Below is a small trained network, with its code and all its weights. Each question gives an input and a target symbol and asks what happens when units are switched off, that is, made to give their printed mean instead of their output.

import numpy as np


def w(rows, s, z=0):
    codes = np.array(rows[::2]) - 128.0
    scale = np.full(codes.shape[1], s)
    scale[-1] = z or s
    return codes * scale


def norm(h):
    return h / np.sqrt((h * h).mean(-1, keepdims=True) + 1e-5)


def f(y):
    return np.maximum(y, 0)


def softmax(a):
    e = np.exp(a - a.max(-1, keepdims=True))
    return e / e.sum(-1, keepdims=True)


def log_softmax(a):
    a = a - a.max(-1, keepdims=True)
    return a - np.log(np.exp(a).sum(-1, keepdims=True))


def net(x, mask):
    ids = ['αβγδεζλπστ'.index(c) for c in x.split()]
    T = len(ids)
    res = E[ids] + P[:T]
    u = 0
    for l in range(2):
        r = norm(res)
        for j in range(2):
            rows = slice(4 * j, 4 * j + 4)
            q, k, v = (r @ M[l][rows].T for M in (Q, K, V))
            z = softmax(np.where(np.tri(T) > 0, q @ k.T / 4**0.5, -1e9)) @ v
            o = O[l][rows]
            res = res + np.where(mask[u + j], z, o[:, -1]) @ o[:, :-1]
        u += 2
        y = f(norm(res) @ A[l][:, :-1].T + A[l][:, -1])
        res = res + np.where(mask[u : u + 4], y, B[l][:, -1]) @ B[l][:, :-1]
        u += 4
    return log_softmax(norm(res)[-1] @ U[:, :-1].T + U[:, -1])


Q, K, V, O, A, B = {}, {}, {}, {}, {}, {}
E = w([
[98,99,186,160,85,90,96,94],'α',
[113,1,199,108,85,132,163,101],'β',
[103,131,188,196,82,153,130,80],'γ',
[102,173,58,142,154,111,37,139],'δ',
[113,83,202,165,56,227,175,69],'ε',
[214,149,105,105,165,194,92,173],'ζ',
[156,90,133,29,124,55,95,159],'λ',
[172,115,156,95,108,245,116,64],'π',
[175,134,137,145,16,99,180,133],'σ',
[185,102,38,120,141,140,193,66],'τ',
],0.019)
P = w([
[123,108,147,169,134,137,96,175],'0',
[185,47,126,133,117,86,71,140],'1',
[139,244,215,131,180,84,132,95],'2',
[78,149,140,106,120,162,138,172],'3',
[150,102,114,56,85,103,112,121],'4',
[176,207,249,167,189,59,145,103],'5',
],0.017)
Q[0] = w([
[139,106,89,109,79,130,112,91],'0.h0',
[215,128,109,146,124,101,129,53],'0.h0',
[112,135,165,100,169,125,91,94],'0.h0',
[83,118,80,215,220,87,227,152],'0.h0',
[172,141,129,86,237,183,97,183],'0.h1',
[94,154,77,231,149,114,114,155],'0.h1',
[212,126,103,109,134,157,181,143],'0.h1',
[149,88,137,185,101,255,83,78],'0.h1',
],0.029)
K[0] = w([
[147,158,84,119,139,126,148,129],'0.h0',
[198,139,133,115,132,86,154,77],'0.h0',
[146,133,150,120,108,170,113,83],'0.h0',
[142,55,141,231,169,109,59,143],'0.h0',
[185,148,101,45,220,176,65,180],'0.h1',
[114,208,82,177,120,117,81,138],'0.h1',
[190,125,89,107,141,171,234,113],'0.h1',
[134,114,197,157,115,255,115,61],'0.h1',
],0.027)
V[0] = w([
[118,114,180,42,186,217,84,85],'0.h0',
[39,78,109,221,142,127,173,66],'0.h0',
[92,133,17,109,183,96,191,58],'0.h0',
[95,108,166,71,81,61,120,64],'0.h0',
[139,151,101,163,29,132,129,119],'0.h1',
[150,190,242,111,163,93,138,192],'0.h1',
[172,94,65,170,121,143,194,168],'0.h1',
[111,95,102,99,45,171,58,253],'0.h1',
],0.015)
O[0] = w([
[81,83,179,106,229,95,118,179,138],'0.h0',
[77,131,166,54,75,154,154,27,86],'0.h0',
[201,162,205,38,104,190,73,156,5],'0.h0',
[161,86,99,73,140,111,114,45,181],'0.h0',
[107,52,157,57,154,132,107,123,153],'0.h1',
[92,200,78,152,214,147,72,114,167],'0.h1',
[68,117,122,137,91,51,180,116,104],'0.h1',
[103,177,203,126,63,106,10,204,177],'0.h1',
],0.011,0.014)
A[0] = w([
[185,141,193,132,159,69,139,70,171],'0.n0',
[173,111,47,121,147,111,91,142,2],'0.n1',
[99,254,138,181,216,211,188,85,184],'0.n2',
[70,138,131,167,151,216,122,132,74],'0.n3',
],0.032,0.0033)
B[0] = w([
[118,226,132,187,164,126,71,132,192],'0.n0',
[100,77,140,101,130,134,201,79,186],'0.n1',
[38,202,105,58,250,220,152,68,251],'0.n2',
[199,116,160,148,131,110,158,102,172],'0.n3',
],0.025,0.02)
Q[1] = w([
[87,190,124,187,35,186,192,92],'1.h0',
[143,142,4,75,73,176,132,156],'1.h0',
[113,103,192,176,162,146,125,185],'1.h0',
[99,152,118,91,140,108,137,22],'1.h0',
[109,215,153,102,93,80,184,106],'1.h1',
[186,179,113,144,91,199,160,82],'1.h1',
[173,113,49,131,217,84,101,111],'1.h1',
[108,105,209,132,182,124,209,118],'1.h1',
],0.025)
K[1] = w([
[120,222,86,222,66,149,170,111],'1.h0',
[97,132,26,173,53,120,77,185],'1.h0',
[160,98,141,104,172,173,179,171],'1.h0',
[124,100,110,188,120,125,126,3],'1.h0',
[128,163,152,197,86,41,141,98],'1.h1',
[132,125,72,195,80,161,189,70],'1.h1',
[159,191,121,153,201,164,77,155],'1.h1',
[91,121,225,135,208,122,135,79],'1.h1',
],0.023)
V[1] = w([
[162,80,179,74,141,147,126,142],'1.h0',
[92,66,78,106,64,118,119,99],'1.h0',
[143,80,60,49,140,98,171,134],'1.h0',
[134,118,152,80,184,154,104,74],'1.h0',
[139,196,55,201,144,54,204,99],'1.h1',
[208,91,168,148,152,188,116,143],'1.h1',
[118,213,125,73,61,134,78,183],'1.h1',
[247,151,134,92,211,41,139,70],'1.h1',
],0.012)
O[1] = w([
[89,146,154,153,91,45,120,74,65],'1.h0',
[121,190,184,170,94,175,176,154,252],'1.h0',
[133,137,239,139,102,106,140,77,78],'1.h0',
[135,115,90,190,84,146,67,88,86],'1.h0',
[205,150,220,84,175,84,111,93,220],'1.h1',
[120,121,68,177,138,73,181,198,6],'1.h1',
[122,86,182,254,84,145,215,84,3],'1.h1',
[193,186,101,139,186,84,156,162,74],'1.h1',
],0.0085,0.0052)
A[1] = w([
[121,135,46,86,47,157,226,141,4],'1.n0',
[234,139,152,140,105,136,102,210,18],'1.n1',
[127,253,143,166,140,154,106,178,27],'1.n2',
[191,123,46,91,77,153,232,124,71],'1.n3',
],0.034,0.0039)
B[1] = w([
[122,106,32,206,144,127,149,134,206],'1.n0',
[141,99,172,129,123,228,107,98,177],'1.n1',
[156,201,135,99,81,49,166,116,252],'1.n2',
[169,128,119,4,131,151,107,127,193],'1.n3',
],0.033,0.017)
U = w([
[59,159,145,134,210,163,171,105,94],'α',
[129,187,160,135,117,54,155,181,255],'β',
[176,131,139,190,150,59,49,76,90],'γ',
[98,118,104,253,108,128,143,146,200],'δ',
[4,108,155,86,72,113,79,136,89],'ε',
[166,86,195,202,195,161,135,192,179],'ζ',
[128,39,195,117,137,62,224,96,34],'λ',
[82,97,140,104,193,51,91,235,84],'π',
[161,79,68,74,119,105,140,151,146],'σ',
[149,138,189,87,68,183,105,144,143],'τ',
],0.0078,0.0027)

Each question gives the input, a string of symbols that net reads in full, and the target symbol t.
The units are the heads (4 rows each of Q, K, V and O) and the neurons (one row each of A and B). Each row of codes is followed by its name. A weight is (code - 128) times the scale printed after its matrix; where a second scale follows, it is the last column's (O, A, B and U).
mask holds one flag per unit, layer by layer, with each layer's heads first. A switched-off unit (its flag False) gives its mean, the last column of its rows in O or B, instead of its output. The means were averaged over made-up inputs and are rounded, as every weight is.
A unit's drop is (log p(t) with every unit on - log p(t) with that unit switched off) / (log p(t) with every unit on - log p(t) with every unit switched off).
The circuit of an input: a set's keep is (log p(t) with only the set's units on - log p(t) with every unit switched off) / (log p(t) with every unit on - log p(t) with every unit switched off). Starting from all 12 units, units are removed one at a time, each time the one whose removal leaves the highest keep (on an exact tie, the one counted first), for as long as the keep stays at least 0.8.
circuit, biggest first: the units of the circuit, biggest drop first
k most important neurons: the k neurons with the biggest drops, biggest first
top k neurons in layer l: the k neurons of layer l with the biggest drops, biggest first
input β β α ε, target λ: top 2 neurons in layer 0	(0.n3, 0.n2)
input τ ζ τ σ δ σ, target β: circuit, biggest first	(1.n2, 0.n0)
input δ β λ λ ε ε, target β: 3 most important neurons	(0.n0, 1.n2, 0.n2)
input β π τ σ ε, target τ: circuit, biggest first	(0.h0, 0.n2)
input α δ δ, target β: circuit, biggest first	(0.h1, 1.n2)
input π β λ ζ α ζ, target β: circuit, biggest first	(1.n2, 0.h1)
input π ζ α ζ β, target ζ: top 2 neurons in layer 0	(0.n2, 0.n0)
input ζ ζ π ζ, target β: circuit, biggest first	(1.n2, 0.h0)
input ε β τ ε, target λ: 4 most important neurons	(0.n2, 0.n3, 0.n0, 1.n2)
input τ ζ β γ α, target γ: 2 most important neurons	(0.n2, 0.n0)
input ε β δ π δ, target π: circuit, biggest first	(0.h0, 0.n2)
input δ π ζ σ π, target σ: 2 most important neurons	(1.n3, 1.n0)
input π β β τ, target σ: circuit, biggest first	(1.n3, 0.n2, 0.h1)
input γ π γ, target β: 2 most important neurons	(1.n2, 0.n0)
input ζ σ ζ τ, target σ: circuit, biggest first	(0.h1, 1.n3, 0.n2)
input β ε ε τ σ τ, target β: circuit, biggest first	(0.n0, 1.n2)
input γ β γ τ σ, target τ: 2 most important neurons	(0.n2, 1.n1)
input γ ζ α β, target ε: 2 most important neurons	(0.n2, 1.n0)
input γ γ σ λ, target π: top 2 neurons in layer 1	(1.n2, 1.n0)
input ζ σ β ζ λ, target λ: circuit, biggest first	(0.n1, 0.n2)
input γ ζ σ γ γ, target σ: most important neuron	(0.n2)
input ε β ζ ε ζ β, target β: circuit, biggest first	(0.n0, 1.n2)
input ε ζ τ ζ π, target τ: most important neuron	(0.n2)
input π σ ε γ δ, target ε: top 2 neurons in layer 1	(1.n0, 1.n2)
input σ β ε σ, target δ: circuit, biggest first	(0.n2, 0.h0, 1.n0)
input β β β σ β, target σ: top 2 neurons in layer 1	(1.n3, 1.n0)
input ε σ σ σ α, target σ: 2 most important neurons	(0.n2, 1.n3)
input β σ δ δ, target τ: top 2 neurons in layer 1	(1.n1, 1.n2)
